The units form a tree under R. A name lists the branches taken from the top; the branches are w b g t. The symbol v goes to the parent.

Rows in random order:
Each row stands for one unit.
1: [-0.50  0.10  0.89 -0.32  0.39 -0.82  0.06  0.51  0.41 -0.93  2.04  2.65 -0.28  0.53 -0.39 -0.59 -0.88 -1.80  1.48 -2.59  0.40 -0.48 -0.02  0.00 -0.39  0.71 -0.51  0.00  0.24 -1.60  2.47 -1.46 -0.06  0.00  0.19 -0.86 -1.63  0.33 -0.36  0.38  0.74 -0.05 -0.13  0.25  0.68 -0.76  0.37 -0.76 -0.15  0.08 -0.14  1.14  0.00  0.57  1.58  0.18 -0.13  1.59 -1.04 -0.59  1.38  0.18  1.26 -0.61  0.17 -0.64 -0.24 -0.43  0.01 -0.74 -0.05 -1.40 -1.67  0.03  0.45 -0.41  0.19 -0.42  0.80  0.44  1.20]
2: [-0.70 -0.30  0.78 -0.61  0.30  0.32  0.51  0.69  0.23  0.43  2.49  3.09 -0.15 -0.42 -0.24 -0.54 -0.56 -2.01 -1.00  2.30 -0.66 -0.12 -0.32 -0.48 -0.30  0.84  0.45 -0.59 -0.26  1.26  1.30 -0.24  0.78  0.22  0.22 -0.73 -1.65  0.45 -0.75 -0.67 -0.15 -0.19 -1.31  0.52  0.73 -0.05  1.15  0.32  0.14  0.14 -0.26 -0.73  0.21  0.26 -2.08  0.28  0.19 -1.63 -1.00 -0.64 -0.33  0.10  1.69 -0.54  0.45 -0.53 -0.21 -0.57  0.09 -0.35 -0.23  1.40  0.28 -0.71 -1.28 -0.37  0.62  0.22  0.77  0.36  1.67]
3: [-0.65 -0.01  0.73 -0.31  0.09  0.30  0.54  0.76  0.29 -0.27  3.05  3.59 -0.08 -0.48 -0.20 -0.35 -0.12 -2.26  0.48  0.27 -0.94 -0.24 -0.52  0.26 -0.17  1.07  0.45 -0.62 -0.25  0.31  0.16 -0.84  1.09  0.23  0.23 -0.84 -1.93  0.40 -0.82 -0.36  0.27  0.91 -0.09  0.29  0.63 -0.52  0.37 -0.57  0.80  1.21 -0.22 -0.64  0.21  0.73 -0.68  0.13  0.33 -0.64 -1.31 -0.73 -0.65  0.27  1.86 -1.06 -0.67 -0.80 -0.15 -0.84  0.11 -0.91 -0.48  0.18 -0.44 -0.35 -1.37  0.02  0.70  0.27  0.74  0.41  2.22]
4: [-0.70  0.00  0.96 -0.29  0.42  0.30 -0.11  0.42  0.48  0.70  2.73  3.52  0.07  1.10 -0.23 -0.43 -0.88 -2.25 -1.00  0.47 -0.89 -0.11  0.18 -0.07 -0.26  1.09  0.73 -0.13  0.49  0.38  2.10 -0.19  0.12  0.10  0.27 -0.95 -2.22  0.41 -0.65 -0.72 -0.24  0.25 -0.32  0.50  0.58  0.08  0.38  0.10  0.55  0.20 -0.63  0.16  0.35  0.65 -1.19  0.43  0.08 -0.63 -1.38 -0.58 -0.55 -0.11  1.91 -0.90  0.13 -0.83 -0.19 -0.75  0.10 -0.78  0.06  0.13  0.64 -0.44 -0.83 -0.62  0.72 -0.64  0.81  0.61  1.65]
5: [-0.76 -1.08  0.73 -0.45  0.36 -0.25 -0.79  0.41  0.19 -1.12  2.22  2.68  0.22 -0.33 -0.20 -0.07 -1.75 -1.83  1.48  0.09 -0.67 -0.04  0.64 -0.11 -0.39  0.62  0.59  0.25 -0.24  0.10  3.68 -1.47  0.68  0.17  0.32 -1.22 -1.57  0.26 -0.58 -0.48  0.91 -0.37 -0.19  0.51  0.47 -0.85  2.28 -0.43  0.45  0.12 -0.13 -0.63  0.16  0.51 -0.73  0.41 -0.21 -0.35 -0.93 -0.54 -0.32 -0.49  1.43 -0.42  0.22 -0.90 -0.48 -0.67  0.18 -0.57  0.93  0.00 -1.33  0.35 -0.89 -0.87  0.94  0.02  0.58  0.50  1.51]
6: [-0.55 -0.01  0.80 -0.37  0.04  0.21 -1.47  1.51  0.45 -0.93  2.56  2.02 -0.03  0.56 -0.48 -0.39  0.72 -1.88  1.65  1.27  0.16 -0.50 -0.10 -0.04 -0.33  0.97 -0.44  1.13  0.27  0.63 -1.15  0.41  0.17 -0.04  0.29 -1.07 -1.68  0.59 -0.55  0.26  1.04  0.17 -0.51  0.63  0.52 -0.96 -1.28 -1.08 -0.12 -0.87 -0.36 -0.03  0.08  0.50 -1.20 -0.78 -0.77 -0.57 -1.11 -0.52 -0.48 -0.24  1.83 -0.77  0.02 -0.68 -0.42  0.16 -0.28 -0.38 -0.02  0.73 -1.39  1.21 -0.06  0.00  0.93 -0.34  0.74 -1.52  1.50]
7: [-0.50  1.15  0.90 -0.48  0.29  0.42  0.08  0.73 -0.16 -0.83  2.44  2.93  0.07 -0.34  0.42 -0.39 -1.27 -1.74  1.42 -0.28  0.41 -0.60 -0.28 -0.15 -0.33  0.84  0.65 -0.41 -0.07 -0.12  2.39 -1.39  0.70 -0.88  0.09 -0.92 -2.60 -1.21 -0.76  0.26  0.40 -0.46 -0.26  0.65  0.49  0.44  1.66 -0.58 -0.02  0.16 -0.07 -0.72  0.62  0.36 -0.54  0.41  0.07  0.26 -1.12 -0.51 -0.60  0.17  1.56 -0.70  0.26 -0.71 -0.31 -0.57 -0.49 -0.67 -0.12 -0.11 -1.17 -0.19  0.42 -0.69  0.81  0.14  0.61  0.55  1.47]
8: [-0.51 -0.04  1.00 -0.65  0.19  0.32 -2.37  1.33  0.64 -1.39  2.36  1.97 -0.08 -0.54 -0.01 -0.33  0.30 -1.92  2.17  0.23  0.20 -0.55 -0.38  0.17 -0.43  0.91 -0.50  1.87 -0.17  0.12 -0.76 -0.04  0.48  0.03  0.28 -0.63 -1.36  0.36 -0.52  0.61  0.75  0.62  0.05  0.54  0.59 -1.14 -0.35 -1.50 -0.18 -0.25 -0.15 -0.47 -0.07  0.72 -0.52 -0.85 -1.35 -0.25 -1.09 -0.71 -0.40 -0.44  1.31 -0.78 -0.79 -0.84 -0.19 -0.12  0.33 -0.82 -0.14 -0.06 -1.85  1.76  0.30  0.51  0.72  0.07  0.62 -1.02  1.67]
9: [-0.44  0.18  1.12  0.04  0.04  0.06  0.40  0.66  0.02 -0.17  2.42  2.96  0.02  3.48 -0.11  0.29 -0.10 -0.06 -0.12 -0.69  0.09 -0.76 -0.08 -0.06 -0.21 -0.22  0.05 -0.25  2.01 -0.57 -0.20  0.13 -1.24  0.10 -0.11 -0.98 -1.78 -0.25 -0.11  0.18  0.04  0.12 -0.13 -0.06  0.66  0.03 -2.84 -0.08  0.07 -0.02 -0.41  2.20 -0.06 -0.05 -0.23  0.14  0.28  0.72 -0.02  0.05 -0.03 -0.05  1.37 -0.52  0.16 -0.81 -0.15 -0.69 -0.12 -0.05 -0.13 -0.38  0.15 -0.34  0.03  0.12  0.01 -1.84 -0.07 -0.03  1.77]
10: [-0.77 -0.11  0.95 -0.60  0.48 -0.23  0.52  0.85  0.40 -0.74  2.98  3.10  0.24  2.24  0.14 -0.24 -0.37 -2.09  0.68  0.15 -0.15 -0.66 -0.01 -0.08 -0.41  0.84  0.05 -0.62  1.28  0.05  0.43 -0.19 -0.37  0.14  0.43 -0.89 -2.04  0.05 -0.76  0.24  0.58 -0.09 -0.15  0.70  0.64 -0.23 -1.99 -0.59  0.05  0.29 -0.27  1.49  0.19  0.59 -0.75 -0.20  0.60 -0.14 -1.15 -0.29 -0.11  0.07  1.68 -0.93 -0.07 -0.79 -0.46 -0.61  0.19 -0.72 -0.06  0.26 -0.77 -0.80  0.21 -0.09  0.82 -1.31  0.99 -0.25  2.11]
11: [-0.38 -0.91  0.58 -0.37  0.28 -0.08 -0.97  0.55  0.18 -0.10  2.27  2.85  0.51 -0.34  0.68 -0.54 -0.96 -1.59  0.76 -2.05  0.24 -0.65  0.49  0.17 -0.31  0.97  0.67  0.47 -0.27 -1.78  2.49 -0.96  0.77  0.25  0.29 -0.68 -1.59 -1.19 -0.71  0.40  0.64 -0.04 -0.32  0.58  0.38  0.30  1.51 -0.38 -0.20 -0.11 -0.16 -0.53  0.17  0.24  1.31  0.23 -0.50  1.77 -1.12 -0.48 -0.42 -0.43  1.48 -0.49  0.31 -0.92 -0.12 -0.63  0.23 -0.48  0.78 -1.57 -0.62  0.64  0.40 -0.92  0.42  0.37  0.49  0.30  1.50]
12: [-0.63 -0.01  0.78 -0.45  0.20 -0.44  0.86  0.62 -0.09 -1.86  2.24  2.39 -0.12 -0.32 -0.29 -0.44 -0.85 -1.55  2.00 -1.51  0.07 -0.68 -0.25 -0.58 -0.25  0.73 -0.62 -1.01 -0.18 -0.82  2.06 -1.89  0.93  0.05  0.31 -0.84 -1.34  0.27 -0.62  0.17  1.14 -0.02 -0.87  0.37  0.45 -1.14  1.40 -1.44 -0.59  0.00 -0.32  0.75  0.06  0.39  0.78 -0.04  0.58  1.03 -1.10  0.05  1.19  0.19  1.39 -0.53  0.12 -0.62 -0.13 -0.88  0.33 -0.34 -0.43 -0.91 -2.40 -0.81  0.57 -0.47  0.65  0.02  0.38  0.51  1.27]
13: [-0.51  1.17  0.72 -0.33  0.27  0.49  0.97  0.37  0.36 -0.92  2.50  3.19 -0.29 -0.44 -0.07 -0.46 -0.95 -1.76  1.21 -0.03 -0.40 -0.10 -0.15  0.15 -0.33  0.85  0.41 -0.58 -0.18  0.02  2.07 -1.30  0.74 -0.78  0.17 -0.99 -2.69  0.34 -0.68 -0.56  0.41 -0.18 -0.38  0.55  0.55 -0.69  1.50 -0.35  0.76 -0.07 -0.47 -0.51  0.44  0.48 -0.23  0.33  0.89 -0.46 -0.96 -0.84 -0.86  0.21  1.28 -0.73  0.44 -0.64 -0.52 -0.71 -0.42 -0.67 -0.39 -0.27 -0.87 -0.81 -0.81 -0.54  0.77  0.19  0.66  0.59  1.60]
14: [-0.36  1.12  0.81 -0.20  0.15 -0.30 -0.20  0.36  0.09 -0.21  2.25  2.91 -0.36 -0.20 -0.13 -0.16 -0.61 -1.46  0.41 -2.90  0.31 -0.63 -0.15  0.06 -0.49  0.66 -0.85  0.36 -0.05 -1.85  1.67 -0.81  0.62 -0.52  0.16 -0.96 -2.38  0.44 -0.47  0.44  0.24 -0.03 -0.16  0.26  0.47 -0.40  1.25 -0.06  0.07 -0.11 -0.32  1.06  0.42  0.45  1.86  0.10 -0.25  1.98 -1.08 -0.54  1.11 -0.05  1.41 -0.66  0.16 -0.57 -0.24 -0.52 -0.41 -0.52 -0.24 -1.67 -0.36  0.01  0.33 -0.29  0.56  0.23  0.72  0.52  1.33]
15: [-0.67 -0.26  0.83 -0.31  0.22  0.40 -0.97  0.45  0.06 -0.40  2.32  2.81 -0.32 -0.40  0.52 -0.48 -0.83 -1.57  0.41 -2.88 -0.03 -0.22 -0.08 -0.46 -0.42  0.75  0.63  0.84 -0.17 -1.94  1.86 -1.05  0.50  0.05  0.31 -0.56 -1.08 -1.31 -0.47  0.19  0.26 -0.22 -1.13  0.61  0.56  0.04  1.14 -0.09 -0.32  0.29 -0.39 -0.48  0.18  0.44  2.00  0.23 -0.98  1.87 -0.98 -0.32 -0.45 -0.04  1.49 -0.68  0.31 -0.71 -0.26 -0.64  0.11 -0.62 -0.41 -1.76 -0.40  0.65  0.40 -0.30  0.17  0.39  1.04  0.08  1.59]
16: [-0.46 -0.66  0.73 -0.54  0.32 -0.18 -1.48  1.24  0.26 -0.80  1.99  1.74  0.04 -0.41 -0.05 -0.44  1.40 -1.52  1.25  2.19  0.11 -0.59  0.58  0.20 -0.30  0.55 -0.48  1.24 -0.06  1.50 -2.54  0.21  0.86  0.35  0.09 -0.71 -1.40  0.39 -0.61  0.47  0.58 -0.22 -0.14  0.61  0.66 -0.63 -0.92 -0.42  0.04 -0.87 -0.38 -0.51  0.09  0.34 -2.20 -0.60 -0.78 -1.52 -0.94 -0.39 -0.44 -0.63  1.25 -0.58  0.13 -0.46 -0.31 -0.09  0.23 -0.33  0.72  1.42 -0.93  1.14  0.36  0.65  0.56  0.38  0.70 -1.12  1.33]
17: [-0.53  0.14  0.77 -0.64  0.67  0.09  0.26  0.55  0.13 -1.04  2.86  3.10  0.08  1.04  0.56 -0.57 -0.69 -1.83  1.24 -1.94  0.15 -0.65  0.12 -0.14 -0.47  0.94  0.69 -0.89  0.37 -1.39  1.76 -1.00  0.23  0.02  0.19 -0.93 -2.03 -1.37 -0.72  0.27  0.60  0.01 -0.43  0.64  0.52  0.34  0.19 -0.69 -0.15  0.08 -0.49  0.18  0.34  0.70  1.28  0.41  0.47  1.44 -1.07 -0.80 -0.35  0.20  1.87 -0.85  0.34 -0.96 -0.37 -0.89 -0.21 -0.90  0.02 -1.09 -0.98 -0.58  0.29 -0.39  0.70 -0.54  0.65  0.59  1.69]
18: [-0.54 -0.17  0.69 -0.46  0.32 -0.36  0.63  0.69  0.51  0.18  2.30  2.80 -0.09  0.08 -0.02 -0.38  0.08 -1.74 -0.17 -3.03  0.04 -0.57 -0.34  0.46 -0.48  0.81 -0.57 -0.52 -0.23 -2.00  0.40 -0.05  0.70  0.39  0.38 -0.81 -1.37  0.41 -0.73  0.38  0.06  0.82 -0.10  0.42  0.59 -0.07  0.33 -0.31  0.02  1.08 -0.23  0.73 -0.01  0.33  2.05  0.38  0.35  1.56 -1.02 -0.52  1.37  0.09  1.53 -0.67 -0.97 -1.02 -0.21 -0.74  0.13 -0.47 -0.50 -2.04 -0.03 -0.42  0.39  0.05  0.31  0.12  0.70  0.53  1.60]
19: [-0.51 -0.16  0.85 -0.77  0.18  0.36 -2.07  1.40 -0.09 -0.41  2.50  2.00 -0.22 -0.30 -0.03 -0.74  0.76 -2.22  0.07  0.46  0.27 -0.53 -0.29 -0.85 -0.44  0.98 -0.28  1.67 -0.43  0.47 -1.77  1.20  0.75  0.50  0.34 -0.94 -1.62  0.47 -0.73  0.43  0.39 -0.02 -1.11  0.78  0.77 -0.22 -0.30 -0.16 -0.67 -1.14 -0.42 -0.82  0.14  0.52 -0.86 -0.91 -1.24 -0.33 -0.93 -0.69 -0.34 -0.28  1.84 -0.62  0.29 -0.66 -0.41  0.25  0.12 -0.89 -0.36  0.33 -0.45  1.81  0.31  0.33  0.67  0.07  0.87 -1.54  1.81]
20: [-0.20  0.95  0.60 -0.10  0.39  0.34 -2.22  1.03  0.14 -1.23  1.94  1.35  0.17 -0.22 -0.02 -0.20  1.18 -1.41  1.32  2.35  0.32 -0.28 -0.15  0.29 -0.35  0.73 -0.43  1.88 -0.26  1.37 -2.39 -0.12  0.45 -0.46  0.15 -0.63 -1.56  0.16 -0.29  0.29  0.79 -0.08 -0.22  0.54  0.55 -1.04 -1.04 -0.76 -0.03 -0.75 -0.45 -0.56  0.59  0.52 -2.03 -0.21 -1.41 -1.42 -0.45 -0.32 -0.44 -0.40  0.98 -0.29  0.01 -0.47 -0.20  0.28 -0.36 -0.19 -0.23  1.34 -1.44  1.68  0.30  0.66  0.66  0.17  0.50 -1.05  1.15]
21: [-0.49 -0.35  0.68 -0.48  0.46  0.41  0.41  0.51  0.43 -0.01  2.85  2.77 -0.07 -0.28  0.57 -0.24 -1.24 -1.69 -0.31 -1.62  0.37 -0.66 -0.43  0.41 -0.22  0.91  0.76 -0.51 -0.20 -1.40  2.37 -0.02  0.98  0.11  0.45 -0.94 -1.53 -1.27 -0.47  0.54 -0.34  0.68 -0.38  0.37  0.53  0.93  1.56 -0.38 -0.29  1.03 -0.08 -0.49  0.04  0.60  1.15  0.34  0.38  1.25 -1.15 -0.68 -0.37  0.11  1.52 -0.59 -1.00 -0.54 -0.27 -0.73  0.36 -0.63 -0.39 -1.08  0.35 -0.45  0.42 -0.76  0.55  0.05  1.06  0.39  1.59]

The row of each unit:
t.b.g.b 13
t.b.t.w 19
t.b.b.g 21
t.b.t.b 20
t.b.g 4
t.b.w.g 18
t.b.w 1
t.b.b 17
t.b.t.t 16
t.b.b.b 7
t.b.g.w 2
t.b.w.b 14
t.b.w.w 12
t.b.g.g 3
t.b.g.t 5
t.b.b.w 15
t.b 10
t.b.b.t 11
t.b.t.g 8
t 9
t.b.t 6

